Here is a tiny trained network, its code and every weight. The questions are about switching its units off for an input and a target symbol, where a switched-off unit gives its printed mean instead of its output.

import numpy as np


def w(rows, s, z=0):
    codes = np.array(rows[::2]) - 128.0
    scale = np.full(codes.shape[1], s)
    scale[-1] = z or s
    return codes * scale


def norm(h):
    return h / np.sqrt((h * h).mean(-1, keepdims=True) + 1e-5)


def f(y):
    return np.maximum(y, 0)


def softmax(a):
    e = np.exp(a - a.max(-1, keepdims=True))
    return e / e.sum(-1, keepdims=True)


def log_softmax(a):
    a = a - a.max(-1, keepdims=True)
    return a - np.log(np.exp(a).sum(-1, keepdims=True))


def net(x, mask):
    ids = ['γηλξπτω'.index(c) for c in x.split()]
    T = len(ids)
    res = E[ids] + P[:T]
    r = norm(res)
    for j in range(3):
        rows = slice(4 * j, 4 * j + 4)
        q, k, v = (r @ M[0][rows].T for M in (Q, K, V))
        z = softmax(np.where(np.tri(T) > 0, q @ k.T / 4**0.5, -1e9)) @ v
        o = O[0][rows]
        res = res + np.where(mask[j], z, o[:, -1]) @ o[:, :-1]
    y = f(norm(res) @ A[0][:, :-1].T + A[0][:, -1])
    res = res + np.where(mask[3:15], y, B[0][:, -1]) @ B[0][:, :-1]
    return log_softmax(norm(res)[-1] @ U[:, :-1].T + U[:, -1])


Q, K, V, O, A, B = {}, {}, {}, {}, {}, {}
E = w([
[131,140,152,97,126,78,155,153,165,197,111],'γ',
[67,145,128,96,119,34,115,101,93,61,139],'η',
[174,148,96,119,110,112,103,122,200,100,67],'λ',
[88,141,207,216,146,151,126,122,120,112,76],'ξ',
[129,148,114,130,125,129,44,255,100,102,150],'π',
[84,138,170,42,47,181,150,141,97,133,94],'τ',
[92,173,104,154,137,142,139,101,172,163,178],'ω',
],0.02)
P = w([
[197,255,125,67,204,168,165,123,117,105,167],'0',
[152,212,66,136,140,136,147,112,92,153,113],'1',
[160,134,98,93,181,194,124,112,91,129,130],'2',
[146,142,145,93,149,154,78,94,136,145,152],'3',
[143,116,121,116,158,132,192,163,134,77,128],'4',
[97,146,90,179,83,107,114,105,117,143,120],'5',
[49,86,100,116,176,142,118,113,177,130,107],'6',
[153,85,92,210,18,68,170,119,93,102,129],'7',
[58,63,92,193,107,114,203,156,184,70,137],'8',
[73,50,127,201,36,69,123,150,147,119,86],'9',
],0.014)
Q[0] = w([
[72,124,131,130,132,120,145,123,116,112,110],'head 1',
[148,81,126,125,116,144,142,79,148,122,112],'head 1',
[152,154,121,129,95,127,127,107,174,56,68],'head 1',
[151,123,51,115,132,142,99,81,172,123,36],'head 1',
[114,132,191,149,121,132,154,87,149,83,103],'head 2',
[138,72,160,109,159,88,101,125,103,58,154],'head 2',
[146,83,81,183,161,12,136,88,204,164,126],'head 2',
[154,175,165,168,161,204,103,150,80,104,114],'head 2',
[114,132,117,149,95,100,64,84,103,224,128],'head 3',
[202,68,149,146,109,136,174,110,87,110,185],'head 3',
[199,59,136,86,240,145,121,67,185,246,220],'head 3',
[42,93,134,96,176,150,152,167,192,90,114],'head 3',
],0.012)
K[0] = w([
[110,72,134,111,113,129,108,140,152,158,99],'head 1',
[149,135,147,139,118,118,140,152,142,115,163],'head 1',
[140,80,91,150,104,141,102,176,130,133,120],'head 1',
[133,122,152,107,137,141,78,147,138,89,150],'head 1',
[118,130,151,133,132,130,142,96,101,126,92],'head 2',
[93,144,113,140,122,92,119,156,86,112,110],'head 2',
[116,61,134,168,125,104,125,126,170,130,139],'head 2',
[154,214,144,144,173,133,114,143,117,126,116],'head 2',
[129,103,125,94,186,160,122,117,107,111,134],'head 3',
[136,188,151,135,111,132,179,171,119,78,131],'head 3',
[166,249,163,106,148,134,117,123,97,133,114],'head 3',
[101,143,118,140,86,112,58,98,106,162,120],'head 3',
],0.017)
V[0] = w([
[102,111,131,205,201,101,186,62,129,191,91],'head 1',
[200,167,83,169,147,162,68,116,197,38,154],'head 1',
[75,129,147,158,187,101,59,254,14,159,203],'head 1',
[189,134,122,94,176,38,187,183,165,181,107],'head 1',
[121,134,75,51,27,191,146,115,248,140,135],'head 2',
[79,118,195,97,49,136,229,64,130,125,54],'head 2',
[165,102,111,175,153,84,115,169,197,163,117],'head 2',
[134,154,179,173,144,175,162,39,202,116,64],'head 2',
[63,155,86,51,78,147,183,23,86,68,151],'head 3',
[147,128,126,189,229,61,91,69,71,73,132],'head 3',
[149,119,201,149,154,139,185,60,116,103,37],'head 3',
[164,158,122,77,101,77,88,142,128,47,63],'head 3',
],0.0084)
O[0] = w([
[156,254,179,114,156,93,96,103,167,159,128,78],'head 1',
[205,77,118,134,143,163,91,68,203,56,80,163],'head 1',
[185,109,108,163,202,54,208,160,65,142,153,73],'head 1',
[125,128,116,170,158,141,23,51,118,234,140,123],'head 1',
[159,214,166,176,186,134,102,189,104,72,90,135],'head 2',
[199,158,65,161,170,141,55,78,105,109,143,210],'head 2',
[111,89,159,36,161,216,154,109,144,101,145,71],'head 2',
[224,51,69,79,94,111,141,99,62,187,136,254],'head 2',
[127,96,138,80,96,103,185,48,131,127,163,170],'head 3',
[114,137,213,152,157,106,9,145,157,40,139,108],'head 3',
[46,149,173,104,220,175,143,173,154,139,56,195],'head 3',
[72,87,45,65,98,107,88,102,152,102,96,224],'head 3',
],0.0079,0.0052)
A[0] = w([
[90,93,147,119,118,133,123,124,180,163,121,119],'neuron 1',
[185,139,160,134,129,116,149,125,157,137,175,9],'neuron 2',
[74,81,168,116,107,142,72,126,89,89,143,76],'neuron 3',
[68,110,245,250,234,138,144,90,137,92,60,2],'neuron 4',
[134,58,127,141,126,146,50,162,77,124,198,116],'neuron 5',
[102,165,174,107,128,157,148,79,138,133,132,110],'neuron 6',
[122,172,55,119,113,142,57,200,64,81,145,101],'neuron 7',
[113,138,126,74,76,149,181,95,116,134,146,68],'neuron 8',
[127,96,134,94,136,82,119,95,115,78,179,116],'neuron 9',
[207,111,62,110,138,113,39,218,143,109,225,23],'neuron 10',
[122,123,104,136,104,164,181,77,139,117,119,106],'neuron 11',
[190,126,166,193,84,130,116,96,66,95,62,131],'neuron 12',
],0.012,0.0066)
B[0] = w([
[148,131,104,143,122,153,135,88,132,100,141,182],'neuron 1',
[180,126,155,160,82,158,176,99,142,84,164,134],'neuron 2',
[125,176,126,139,121,108,163,164,105,165,161,184],'neuron 3',
[86,208,149,181,167,111,174,174,129,64,47,252],'neuron 4',
[133,78,93,111,78,125,176,146,112,130,113,174],'neuron 5',
[114,87,130,131,120,102,140,172,111,124,119,171],'neuron 6',
[150,120,137,181,158,110,105,96,176,114,138,231],'neuron 7',
[137,102,162,78,112,123,152,152,92,127,99,192],'neuron 8',
[101,142,124,155,148,96,105,106,103,125,155,176],'neuron 9',
[182,4,85,158,164,100,149,183,76,84,113,180],'neuron 10',
[120,113,137,113,108,129,101,142,131,138,125,201],'neuron 11',
[109,138,139,122,147,135,117,130,155,115,140,254],'neuron 12',
],0.017,0.0069)
U = w([
[149,172,88,153,153,201,102,154,111,254,157,251],'γ',
[87,120,153,77,150,82,91,69,73,58,180,119],'η',
[119,104,94,62,90,210,67,99,247,81,79,124],'λ',
[91,197,168,160,168,149,174,151,115,45,28,113],'ξ',
[230,35,49,155,177,123,91,217,63,84,113,63],'π',
[103,128,122,3,16,171,165,212,48,132,87,176],'τ',
[221,138,208,147,96,187,198,89,158,100,178,127],'ω',
],0.0052,0.0015)

Each question gives the input, a string of symbols that net reads in full, and the target symbol t.
The units are the heads (4 rows each of Q, K, V and O) and the neurons (one row each of A and B). Each row of codes is followed by its name. A weight is (code - 128) times the scale printed after its matrix; where a second scale follows, it is the last column's (O, A, B and U).
mask holds one flag per unit, heads first, then neurons. A switched-off unit (its flag False) gives its mean, the last column of its rows in O or B, instead of its output. The means were averaged over made-up inputs and are rounded, as every weight is.
A unit's drop is (log p(t) with every unit on - log p(t) with that unit switched off) / (log p(t) with every unit on - log p(t) with every unit switched off).
The circuit of an input: a set's keep is (log p(t) with only the set's units on - log p(t) with every unit switched off) / (log p(t) with every unit on - log p(t) with every unit switched off). Starting from the 12 units with the biggest drops (on a tie, the unit counted first), units are removed one at a time, each time the one whose removal leaves the highest keep (on an exact tie, the one counted first), for as long as the keep stays at least 0.8.
units of the circuit, in order: the units of the circuit, biggest drop first
unit that matters most: the unit with the biggest drop
top k neurons: the k neurons with the biggest drops, biggest first
which heads matter: for each layer, one digit per head in row order, 1 if its drop is at least 0.15 and else 0, layers parted by /
input π λ π, target λ: units of the circuit, in order -> head 1
input γ ξ γ ξ γ ω, target γ: units of the circuit, in order -> neuron 4; head 1
input γ ξ η ξ λ τ τ η τ, target η: units of the circuit, in order -> head 3; neuron 9
input π ξ γ τ π π η τ π ξ, target π: units of the circuit, in order -> head 2; head 1
input τ λ λ γ τ τ η τ, target η: units of the circuit, in order -> head 2; head 3; neuron 4; neuron 12
input λ ξ π τ ξ π λ λ γ, target π: units of the circuit, in order -> head 3; neuron 10
input τ τ ξ τ ξ ξ τ λ ξ, target τ: units of the circuit, in order -> head 2; head 1; neuron 7
input λ τ λ λ ξ ξ λ λ τ, target λ: which heads matter -> 111
input ξ ξ λ ω ξ, target λ: units of the circuit, in order -> head 2; head 1
input γ τ γ ω, target γ: units of the circuit, in order -> head 1; head 3
input τ τ ξ λ ξ, target λ: top 2 neurons -> neuron 4; neuron 10
input ξ ξ λ τ η λ ξ η ξ, target η: which heads matter -> 011
input λ τ τ π ξ τ λ γ, target ξ: which heads matter -> 001
input ξ ξ τ ξ ξ ξ γ ξ, target γ: which heads matter -> 111
input π ξ ω λ π η ω ξ, target ω: units of the circuit, in order -> head 2; head 3; neuron 10
input η λ γ γ η τ λ ξ λ τ, target λ: which heads matter -> 011
input ξ ω ξ, target ω: units of the circuit, in order -> head 2; head 3; head 1; neuron 2
input τ λ ξ ω, target τ: which heads matter -> 000
input γ ω τ η ω, target ω: which heads matter -> 001
input λ ω λ ξ γ, target ω: units of the circuit, in order -> head 3; neuron 2
input ξ λ λ ξ τ ω τ, target ω: top 2 neurons -> neuron 7; neuron 4
input γ ξ γ ξ γ γ, target γ: which heads matter -> 000
input τ ξ τ, target ξ: top 2 neurons -> neuron 7; neuron 10
input τ γ τ γ τ, target γ: unit that matters most -> head 2
